Here is a tiny trained network, its code and every weight. The questions are about switching its units off for an input and a class, where a switched-off unit gives its printed mean instead of its output.

import numpy as np


def w(rows, s, z=0):
    codes = np.array(rows[::2]) - 128.0
    scale = np.full(codes.shape[1], s)
    scale[-1] = z or s
    return codes * scale


def norm(h):
    return h / np.sqrt((h * h).mean(-1, keepdims=True) + 1e-5)


def f(y):
    return y / 2 * (1 + np.tanh(0.7978845608 * (y + 0.044715 * y**3)))


def log_softmax(a):
    a = a - a.max(-1, keepdims=True)
    return a - np.log(np.exp(a).sum(-1, keepdims=True))


def net(x, mask):
    res = np.array(x, float).reshape(1, 5) / 4 @ E
    u = 0
    for l in range(2):
        y = f(norm(res) @ A[l][:, :-1].T + A[l][:, -1])
        res = res + np.where(mask[u : u + 7], y, B[l][:, -1]) @ B[l][:, :-1]
        u += 7
    return log_softmax(norm(res)[-1] @ U[:, :-1].T + U[:, -1])


A, B = {}, {}
E = w([
[102,254,128,167,102,43],'x0',
[38,147,216,68,157,172],'x1',
[121,123,129,143,124,131],'x2',
[133,120,152,139,110,127],'x3',
[137,143,122,122,131,145],'x4',
],0.0084)
A[0] = w([
[32,254,145,130,90,117,4],'0.n1',
[77,85,152,115,176,183,104],'0.n2',
[127,141,95,105,214,123,163],'0.n3',
[252,52,63,173,150,134,196],'0.n4',
[167,240,68,165,92,111,123],'0.n5',
[208,182,100,215,139,53,69],'0.n6',
[136,98,77,137,130,149,67],'0.n7',
],0.0076,0.0035)
B[0] = w([
[223,127,150,170,250,91,198],'0.n1',
[139,95,129,34,40,159,168],'0.n2',
[170,116,169,159,75,108,139],'0.n3',
[160,209,219,217,243,48,254],'0.n4',
[114,63,131,196,50,129,203],'0.n5',
[3,89,30,57,18,196,203],'0.n6',
[95,182,192,103,179,119,137],'0.n7',
],0.007,0.008)
A[1] = w([
[165,203,80,230,195,108,120],'1.n1',
[147,41,192,178,105,112,48],'1.n2',
[41,200,121,136,183,108,198],'1.n3',
[141,115,133,82,96,251,2],'1.n4',
[221,219,227,208,255,63,226],'1.n5',
[101,175,133,104,187,88,199],'1.n6',
[178,68,162,52,106,226,42],'1.n7',
],0.0068,0.0018)
B[1] = w([
[87,140,144,82,120,152,181],'1.n1',
[94,194,148,149,149,171,137],'1.n2',
[165,84,148,170,145,220,146],'1.n3',
[95,222,118,68,95,140,140],'1.n4',
[118,104,255,186,208,174,248],'1.n5',
[139,80,182,220,131,163,147],'1.n6',
[67,185,115,66,75,121,152],'1.n7',
],0.0087,0.014)
U = w([
[115,128,244,207,213,169,205],'0',
[216,116,58,102,151,105,31],'1',
[171,121,103,120,133,115,14],'2',
[60,165,146,29,60,175,216],'3',
[75,125,44,220,7,98,197],'4',
[215,111,57,106,155,117,3],'5',
[160,106,65,120,161,134,4],'6',
],0.015,0.0057)

Each question gives the input, the list of numbers given to net, and the class t.
The units are the neurons (one row each of A and B). Each row of codes is followed by its name. A weight is (code - 128) times the scale printed after its matrix; where a second scale follows, it is the last column's (A, B and U).
mask holds one flag per neuron, layer by layer. A switched-off neuron (its flag False) gives its mean, the last column of its row in B, instead of its output. The means were averaged over made-up inputs and are rounded, as every weight is.
A unit's drop is (log p(t) with every unit on - log p(t) with that unit switched off) / (log p(t) with every unit on - log p(t) with every unit switched off).
The circuit of an input: a set's keep is (log p(t) with only the set's units on - log p(t) with every unit switched off) / (log p(t) with every unit on - log p(t) with every unit switched off). Starting from the 12 units with the biggest drops (on a tie, the unit counted first), units are removed one at a time, each time the one whose removal leaves the highest keep (on an exact tie, the one counted first), for as long as the keep stays at least 0.8.
circuit, biggest first: the units of the circuit, biggest drop first
unit that matters most: the unit with the biggest drop
top k neurons: the k neurons with the biggest drops, biggest first
drop of u: that unit's drop, to one decimal
input [8,-1,-8,3,3], class 4: circuit, biggest first -> (0.n4, 1.n5)
input [0,7,8,6,6], class 3: circuit, biggest first -> (0.n4, 1.n5)
input [2,-5,-6,-1,5], class 4: unit that matters most -> 0.n6
input [0,1,2,6,5], class 3: top 2 neurons -> (0.n4, 0.n1)
input [0,3,1,-2,-7], class 3: top 3 neurons -> (0.n4, 0.n2, 1.n5)
input [1,-6,1,-8,-6], class 4: top 3 neurons -> (0.n6, 1.n5, 0.n1)
input [-1,7,5,-8,-6], class 3: drop of 0.n4 -> 1.1
input [-2,2,0,-7,-1], class 3: drop of 0.n3 -> 0.0
input [-1,2,-2,4,0], class 3: drop of 0.n4 -> 0.3
input [-2,7,-6,5,3], class 3: drop of 0.n4 -> 0.1
